Group, then class
[ -5  -1  -8  -2  21 -14   7   0  -3   5   8  19   3   6  -7   1   9   4
  -1   6  -2   8   5   7  14  -1  11 -19  -2 -15  -2  -4  -3  -6  10  -9
   7   8   3   0  -3  -6  -8  10  10   2  -5   3   7   6  20] -> <32>.befu
[ -7   4   5  23  23  -8  15   2  11   6  10  28   0 -12 -12  -4   0   0
  31  -6  -1  10   6  -3   0   3   1   6   8 -20  -4  18   0   1   7  -2
   6   5  -3   2   2  12   4   8   9  -1   4   4 -10  -6   0] -> <40>.rala
[ -3   4   8  24  18 -10  15  12   0   8  26  35  14  -7 -25  -6  -4  -7
  30  -7 -14   4   8   3   0 -10  -4  24  10 -42   3  21   5  -4   8   0
   5 -13  -9  -4 -14  16   1   1  15  -5   2   9 -16   3   0] -> <40>.Lozod
[ -4   1   5  14 -29   0  15  12  -2   6  13  29  19  -2 -18  -7 -16  -5
  22  -8 -13   2   0   1  -8   0  -1  14  11 -25   4  23   3  -7  -2  -2
   4 -15  -5  -2 -16  16   8 -13  10  -2   7  -4  -3   2  -6] -> <40>.rala
[ -9   4 -14  11  37   7   5   4  11  12  16   7   3  -7 -22   7 -10  -6
   6  -4  -4   8   1  -3 -12   6 -16 -10   5 -24   0  17   7   8   8  -1
   6  -1  -6  -2  -4   9  -5 -10  -7  -3   0   4  -9 -12 -10] -> <40>.Lozod
[ -7   1   3  19  26   1  18  16  11  12  -4  14   1 -11 -19  -2   0  -5
  10  -8 -11   5   0  -6 -11   2  -9  16   5 -35  -2  28   2   3   9   1
   1  -7  -5   0  -6  19  -4  -1   8  -3  -2  16  -9  -6   6] -> <40>.Lozod
[ -2  -6   1  -2 -11  -7 -18   2   5 -14  -8 -10   0   8   1  -2  -1   9
  12  21  -2  -8   1   1  25   0  25  -9  -6  10   3   9   1  17  -2   1
   4   8   0  -1   2  -3  -2  18  20  -3  -5  12   1   6  13] -> <32>.befu
[ -6   1   7  20 -35   0 -13   7  10   2  16  17  17  -2  -9  -9 -12  -2
  22  -1  -4  16   9  -4   2  -8   7  13   0  -9  -9  16   3  -4  -4  -3
   6 -12  -7  -1 -18  10   6  -9   8   2   4   5  -8  -5  -2] -> <40>.Lozod
[  3  -3   2  -4  44 -10   3 -12   1  -8   4 -13 -24  -4   9  -1  11   4
  -3   3   4  -9   5   2  11   1   5  -4   8 -12   8  20   0   6  17  -1
  -5  18  -1   0  15 -10 -18  14 -10  -2  -7  10  -7   7  18] -> <32>.mubig
[ -7   7   1  17  19   0   6  -5   8   2  18  27 -13 -13 -11  -9 -10   1
  33  -1   5  -5   6  -6   5   0   5  18  19 -21   3  21   3  -8   7  -6
   0  -4  -5   8 -13   7  -5   2   6   3   1   6 -16   0 -12] -> <40>.rala
[ -1   4   1  11  18  10  15   2   5   7  16  18   5 -10 -17   0  -4  -7
  11  -4   4  20   4   5 -17  -4 -25  21  -2 -17  -4  -5   3 -14  -2  -4
  -7 -20 -11   1 -13  10   1 -18  -2  -5   3  -8  -6  -7  -7] -> <40>.Lozod
[  1   1   3  12  35 -19  -5   7   3  -5   3  18   9  -1 -11  -2   9   5
   9  -1  -3   7   3   6  19   0   7 -21  -7 -14 -18  14  -4  16   9  -4
   2   5  -2   1   2  -2  -4  20  27   1 -11  15   1   1  22] -> <32>.befu
[  6   0  22 -19 -18  -3   5  -7  -2  -6  -4   3 -14   6  12 -10  25   1
 -26   9  14  15  11  17  11 -14  15   6 -12  -8   7 -10  -7   1  -7  -8
  -3   0   2  -3  10 -12 -12  15   4   3 -14   2  -4   0  38] -> <32>.mubig
[-12   4  -4  17 -27   5  10  -1   1   9  18   4 -11  -6 -22  -4 -14  -6
  24  -2  -4   9   3  -3  -5   3  -1  22  22 -34 -17  19   5 -14  16  -4
  18  -1 -10   0 -14  13  -9 -10  -8  -2   1  -1 -14  -1 -17] -> <40>.rala
[ -1  -2   3  13 -29 -13 -21   3   7  -8  -4  11   9   6  -8  -8  15   0
  -2   2 -15  26  14   0  17 -11   4  -5 -14  -9 -13  10  -4  14  -3  -3
   2  -6  -5  -2  -5   2   4  17  29   2 -11  15  -3   0  21] -> <32>.befu
[  0   1  14  31  69 -13  23   7  14   2  14  35   6 -21  -9  -2   8   2
  15 -17  -2   6   3  -3  -1  -6  -6   1  -6 -31  -6   9   1   3   2  -2
  -3 -14  -1   2  -3   9  -6   7  13   1  -2  13 -10  -3  16] -> <40>.Lozod
[  0  -5  10  13  22  -7  -3  10  14  -7   3  13   9  -7  -7  -7  11  -5
  18  -4  -6   6   5   1  18  -1  19 -14  -8 -18 -15  26  -1  30   1  -7
   8   3  -6  -3 -13   1  -7  25  28   4 -10  23  -7  -4  23] -> <32>.befu
[-14   5  -5  23   3  -9   1   8  10   9  19  33  23  -7 -26   1 -15  -3
  30  -4  -8  -1   6  -2   4   5   8   1   4 -25 -10  29   2   0   6  -6
  16 -11  -6  -1 -21  13  -1  -4  17   2   6   4 -13  -3 -12] -> <40>.Lozod
[-12   2   3  12  -2   3  15   4   6   1  10  12   2  -8 -11   1  -5  -6
   7  -6 -10   1   0   1  -5   5   4  13  13 -31   3  19   2  -4   6  -6
   7  -3 -12   4 -12  11  -4  -3  -3   0  -2   7 -11   3   6] -> <40>.rala
[ -5  -3  -3  10  27   8  16   7  -4  15   3  10  -7 -14 -11  -9   5  -9
   0  -2   0  14   3   2 -27  -1 -38  22  10  -9 -11  -8  -4 -12  12   6
  -5  -8  -7   2   3   3   6  -8 -22   0   0  -8  -5  -8 -11] -> <40>.Lozod
[ -4   2  11  19 -30   0   7  13  -6  10  14  25  18   3 -24   0   8  -4
  37   6  -9   2   5  -2  -2 -10  -5  21  19 -18   4  24  -5  -8  -2   0
   5 -16  -4  -2 -10  11  12  -2  18   2   5   1  -7  -2   0] -> <40>.rala
[-10   1  -1   0 -18   6 -14  -4   0  -4   0   9  10   7  -2   0  -9   2
   5  -2   2   3   0  -3  -2  -1   8  -1 -16   6  -5   1   3   2 -13  -1
   1  -9   3   1 -13   2   6  -1   6  -1 -13  19   1  -2  -9] -> <32>.befu
[-10  10   2  -5 -23  16  -3  -5   2   6   9  -8 -10  -4 -17   3   4  -6
  -7  -3   4   5   7   2  -8   7  12  15   4 -25   0  10   4  -1   5  -4
   9 -15   2   1  -6   4 -14  -8 -13  -1  -3  -1  -8   1  -5] -> <40>.rala
[ -8   4  -8   4   6   9  15   0   0  15  19  20   2  -5 -16   3  -5  -4
   8  -1   0  10   6   3 -18   9 -16  12   9 -15   1   1   1 -17   5  -4
   5  -6  -2  -1  -7   3  -3 -16 -13   1  -3 -15  -6  -5 -12] -> <40>.Lozod
[ -3   7   4   4   4   1   5   4  -1   9  10  20  15  -5 -18  -2   2  -5
   7  -5   1  -5   1   7  -6   2   3   7  -1 -17   3   8   1  -3  -6  -8
   7 -13   2   2  -8   6  -2  -8   4   0  -1  -3  -2   0  -2] -> <40>.rala
[ -4   6  -1  24  12  -4  11   2   5  12  24   9  -8 -10 -13  -8 -10  -3
  34  -7  -4   1   8  -5   4 -11  -1  27  23 -34   6  24   5 -25   9   5
   5  -9  -3  -3 -16  13  -2   2  13  -6   6   9 -17   2  -4] -> <40>.rala
[ -7  -1  12  20 -12   3   4  14   5  12   8  31  24  -1 -26   4  -4  -9
  -1  -3  -8  19   2   6 -18  -4 -22  13 -11 -18 -12  12   0   1   3  -3
   3 -14  -8   1  -8  10   3 -14   4  -4  -2   2  -6  -5  -2] -> <40>.Lozod
[  5  -6  16   1  44  -1  -7   0   8  -5   2   0  -5 -16   4   1  27  12
  21  -1   7 -11  10  -2  26   0  34 -16   1  -7  -6  15  -1  28  -7  -4
   5  14  -2   1   9  -5 -12  26  18   2  -5  22  -4  -5  14] -> <32>.mubig
[  0  -1   9   8  22  -4  -6   0   8  -6  -5   4  21 -12  12 -12  16   1
  12   2   9  10  10  -2  10 -11   0   2  -9  -7  -5   5   0   8  -6  -6
  -2  -2  -2   0  -2   0  -6  17  18   3   1   5 -23  -6  12] -> <32>.mubig
[ -4   0   8   1  37   0  -1   2  10   1   2  -8   0  -8   2   2   5  -1
  15  -4   3  -7   3  -6  11  -3   8  -1   1 -12   0  19   4  17  -2  -1
   2  -6  -1   4   3   2 -15  12  12   4   3  15   1  -6   1] -> <32>.befu
[  2   0  15  10  49  -4  -4  -2  11  -1   1  13  -6 -18   9  -6  16   0
  18   1   7   0   9   2  21 -12  10   1   2 -16  -3  15   6  17 -10  -8
  -2   2  -1   4  -1   2 -16  22  21   1  -9  22  -8  -6  20] -> <32>.mubig
[  2   3   8  17 -48 -12  21  12  -8   3   9  29  11   6 -16  -8  -5   1
  17   3 -22   1   2   1  -4  -7  10  17  19 -23  10  21  -7 -24   5  -6
   6  -7  -2  -3 -15  11   9  -4   9   1   2   0   0   9  14] -> <40>.rala
[ -6   7   2  14  14  11   4  -3  10   9  20  18  -9 -14 -13  -6  -7  -3
  26  -7   6   3   8  -1  -4  -1  -5  22  10 -22  -7   5   4  -7  -2  -1
   4 -14   1   1 -10  10  -4  -3   2   0   3  -5 -14  -3 -13] -> <40>.Lozod
[ -7   4   1  16  34  -2  17   7   7  12  20  30  16 -13 -15   0   0  -3
  27 -12  -1   0   7   7  -6   7 -10  -5  12 -25  -8  14   3  -2   4  -5
   6 -11  -2  -7  -9  12   4  -6   9  -9   0   7  -9   0  -7] -> <40>.Lozod
[  1   3   4  25  69  -6  20  -2  13  13  15  24   5 -19 -12   3 -10  -5
  17 -14  -4  -2  -2  -4  -5   0  -5   6   4 -32  -3  14 -13  -6   7   4
   2   0  -3   3  -9  11  -9  -6   3  -2   1  10 -10  -3  -5] -> <40>.Lozod
[ -2   3   1   3 -27  -4   5  17 -12   4  18  12  18   4 -33   0  -4  -4
   4   1 -12   5   8   6  -7  -8 -12  16   2 -21   3   5   1 -14   7  -8
   2 -22  -6 -16  -1   9   5 -11  13  -3 -11  -7 -13   3   5] -> <40>.rala
[ -3   2  11  26   1 -10  -9  -1   9  -5   1  26   8  -1   4  -6  -4   2
   9  -1   1  10   0 -13  13 -10   7  -7 -13  -8 -16   9   3   2  -4   0
   0  -7  -5  -4 -18   3  -2   6  11   8   3   6  -4  -6   9] -> <32>.befu
[  0   0  13  -4  15 -16  10  -3  -2  -8   2   7  -8   4   8 -12  16   1
  -5  -2  -4  11  11   5  19   2  19  -9  -5 -19   5   7  -3   3   9  -7
   0   3   7  -2   2  -4  -6  18   9   3  -6  14  -2   8  31] -> <32>.mubig
[  0   4  14  12 -23   1   9   7   7   8  12  20  10 -11 -12 -11  -5  -4
  26  -2  -1  -2   2  -3 -11  -5   6  24   9 -25   5  20  -1  -9  -7  -4
   0 -12  -6  -3 -12  12   7  -6   8   1   1  -9  -8  -2  -6] -> <40>.rala
[-10   4  14   6  39 -11  10  -7   9  -1   3  14 -13  -4   1  -7  20   4
  -8  -7  13  17   7  -1  24   4  28 -18 -15 -38  -4  12   0  20   7  14
  10  19   3  -2  -2  -2 -19  22   8  -2  -9  20  -4  -3  34] -> <32>.mubig
[  1   0  11  14 -21   5  19   3  -8   9  15  24   5 -10 -12  -9   6  -4
  15   6  -1  10   4  -2 -13  -8 -15  32  12 -20   3  11  -3 -20   7   0
   4 -16   0   1 -11  12   5 -11   1   1   4  -6  -7  -4   1] -> <40>.Lozod

Group, then class
[  9   8 -16  13 -11  14  -2   6  -8 -17  -8   4  10  -7   6  -3   1 -19
 -10   4  -2   3   3  18 -13  -3 -18  12 -17   2  -5 -22  -5  11   2   1
   3 -10  -7  -8  10  -1   4 -11  -8 -17  -2  -8   5  -4  13] -> [22].L
[ 12  12 -16  19  -7  18  -7   2 -17 -16  -8   4   4  -9  -3  -7   1 -14
  -8   6 -18   8   3  24 -10  -6 -22  16 -16   6   0 -23  -8  12   4   4
   2 -18 -12 -12   9  -1  10 -11 -11 -19  -2  -8   8  -3  13] -> [22].L
[  4   1  -4  20  -5   4   0 -10   0   0   2   8   3   2  -5  -1   6   8
  -3   3  -1   5   1  12  -1  -6 -13  14  -9   1   3 -13  -1   7   0   2
  -6  -8  -7 -14  -2  -3   7  -6 -10 -11  -8 -15   1  -5   9] -> [22].N
[  4  12  -3   4  -1  16  -7   7   3  -7  -9   0   2  -8  -9 -10  -2 -13
  -3  10 -16   2   1   8  -2  -1  -9  11  -4   5   7  -1   0   6   0   0
  -2 -11  -1  -5  10  -4  -8  -9   2  -8   3  -6  -3   2   0] -> [22].S
[  4   1  -2  21  -5   2   1 -11  -2  -2   5   9   8  -6  -3   3   5   5
  -6   7   8   3  -1  12  -6 -11 -14   8 -10  -4   2 -15  -1   0   0   3
   1  -6 -10 -15   0  -3   9  -8 -10 -14  -6  -3  -4  -5  13] -> [22].N
[ -2  -8   3 -14   9   2   3 -11  -1  10  -6   3 -41  12  17   0   0   6
   3  -8 -14  -7 -12   5   0   4  -4 -24   4   4  -1   4   1   1   7  23
   3   5  -2  13  10   2   6  18  -5   6   4  -1   9  -5  -6] -> [29].T
